[[139 131 156 128 143]
 [123 124 127 144 148]
 [132 133 119 133 124]
 [122 150 114 118 109]]
->
[[123 124 127]
 [132 133 119]]

[[138 102 141 128]
 [138 108 138 120]
 [149 116 128 105]
 [154 111 101 122]
 [133 105 105 110]]
->
[[138 108 138]
 [149 116 128]]

[[124 143 146]
 [105 155 155]
 [138 125 121]
 [123 126 131]]
->
[[105 155 155]
 [138 125 121]]

[[126 125 122 131 134]
 [121 119 128 135 141]
 [136 143 127 130 126]
 [131 126 128 128 124]
 [123 120 155 140 137]]
->
[[121 119 128]
 [136 143 127]]

[[114 135  99]
 [112 144 104]
 [112 147 106]
 [113 138 100]]
->
[[112 144 104]
 [112 147 106]]

[[139 134 128 155]
 [134 131 124 153]
 [132 128 122 140]]
->
[[134 131 124]
 [132 128 122]]

[[149 120 129]
 [144 126 127]
 [132 139 127]]
->
[[144 126 127]
 [132 139 127]]

[[107 114 127 131]
 [107 115 126 131]
 [107 115 125 132]
 [107 115 126 132]
 [107 116 124 133]]
->
[[107 115 126]
 [107 115 125]]
---
[[119 141 110 121]
 [148 150 123 141]]
->
[121 123]

[[138 130 121 135]
 [116 124 118 125]
 [153 124 118 126]
 [142 120 116 120]]
->
[135 118 124 142]

[[124 126 127]
 [131 101 146]
 [153 120 133]
 [126 123 132]
 [137 114 141]]
->
[127 101 153]

[[134 103 144]
 [126 130 117]
 [141 146 149]
 [139 118 137]
 [131 110 155]]
->
[144 130 141]

[[119 117 124 117 115]
 [129 138 100 134 138]
 [122 121 143 118 120]
 [128 129 124 127 130]
 [128 125 137 118 124]]
->
[115 134 143 129 128]

[[115 118 116]
 [112 119 116]
 [126 124 121]
 [112 105 146]]
->
[116 119 126]
---
[[127 129 141 112 115 155 119 146 120 103 141 123 127]
 [121 129 141 119 110 144 121 138 125 113 141 129 125]]
->
[[127 121]
 [129 129]
 [141 141]
 [112 119]
 [115 110]
 [155 144]
 [119 121]
 [146 138]
 [120 125]
 [103 113]
 [141 141]
 [123 129]
 [127 125]]

[[126 126 126 127 126 126 127 127]
 [139 116 117 124 119 119 123 120]
 [129 141 140 124 139 140 125 135]
 [118 136 136 124 136 132 124 129]
 [131 116 118 118 123 117 117 121]
 [138 111 111 127 113 115 126 117]
 [122 135 133 125 133 137 125 139]
 [125 153 152 119 151 153 121 149]
 [119 138 137 123 136 138 123 139]
 [118 140 138 122 138 140 123 141]]
->
[[126 139 129 118 131 138 122 125 119 118]
 [126 116 141 136 116 111 135 153 138 140]
 [126 117 140 136 118 111 133 152 137 138]
 [127 124 124 124 118 127 125 119 123 122]
 [126 119 139 136 123 113 133 151 136 138]
 [126 119 140 132 117 115 137 153 138 140]
 [127 123 125 124 117 126 125 121 123 123]
 [127 120 135 129 121 117 139 149 139 141]]

[[116 123 143]
 [107 121 133]
 [119 120 141]
 [121 122 147]]
->
[[116 107 119 121]
 [123 121 120 122]
 [143 133 141 147]]

[[114 153 131 120 115 129]
 [126 126 129 151 134 130]
 [129 129 134 135 134 135]
 [125 140 140 114 130 137]
 [125 130 128 132 129 128]
 [135 120 126 132 130 129]
 [133 120 129 138 131 127]
 [135 109 116 139 131 120]]
->
[[114 126 129 125 125 135 133 135]
 [153 126 129 140 130 120 120 109]
 [131 129 134 140 128 126 129 116]
 [120 151 135 114 132 132 138 139]
 [115 134 134 130 129 130 131 131]
 [129 130 135 137 128 129 127 120]]

[[114 132 139 132 134]
 [128 104 121 147 130]
 [125 132 114 134 130]
 [132 129 136 105 129]
 [131 131 125 148 121]]
->
[[114 128 125 132 131]
 [132 104 132 129 131]
 [139 121 114 136 125]
 [132 147 134 105 148]
 [134 130 130 129 121]]

[[149 117 136 113]
 [128 128 128 128]
 [149 118 136 115]
 [128 127 128 126]
 [149 118 136 115]
 [149 117 136 114]]
->
[[149 128 149 128 149 149]
 [117 128 118 127 118 117]
 [136 128 136 128 136 136]
 [113 128 115 126 115 114]]

[[148 115]
 [102 129]
 [149 116]
 [142 130]
 [155 157]
 [124 108]
 [130 113]
 [135 133]]
->
[[148 102 149 142 155 124 130 135]
 [115 129 116 130 157 108 113 133]]

[[109 133 141]
 [140 127 117]
 [127 136 116]
 [134 120 138]
 [122 132 126]
 [102 153 104]
 [118 142 111]
 [128 121 142]
 [119 123 144]
 [130 118 139]]
->
[[109 140 127 134 122 102 118 128 119 130]
 [133 127 136 120 132 153 142 121 123 118]
 [141 117 116 138 126 104 111 142 144 139]]
---
[[116 150 119 135 132]
 [121 149 139 114 119]
 [137 105 129 145 124]
 [132 142 114 147 131]]
->
[132 114 129 142]

[[130 144 153 111 106]
 [134 117 138 122 147]
 [152 133 118 138 109]
 [149 148 128 134 138]]
->
[106 122 118 148]

[[110 104]
 [126 116]]
->
[104 126]

[[109 122 133 150]
 [114 120 123 148]
 [148 139 128 112]]
->
[150 123 139]

[[137 124 130 126]
 [156 113 135 117]
 [104 141 123 138]
 [107 140 123 138]
 [144 120 132 123]]
->
[126 135 141 107]

[[143 150]
 [137 131]
 [139 125]
 [123 128]
 [125 120]]
->
[150 137]
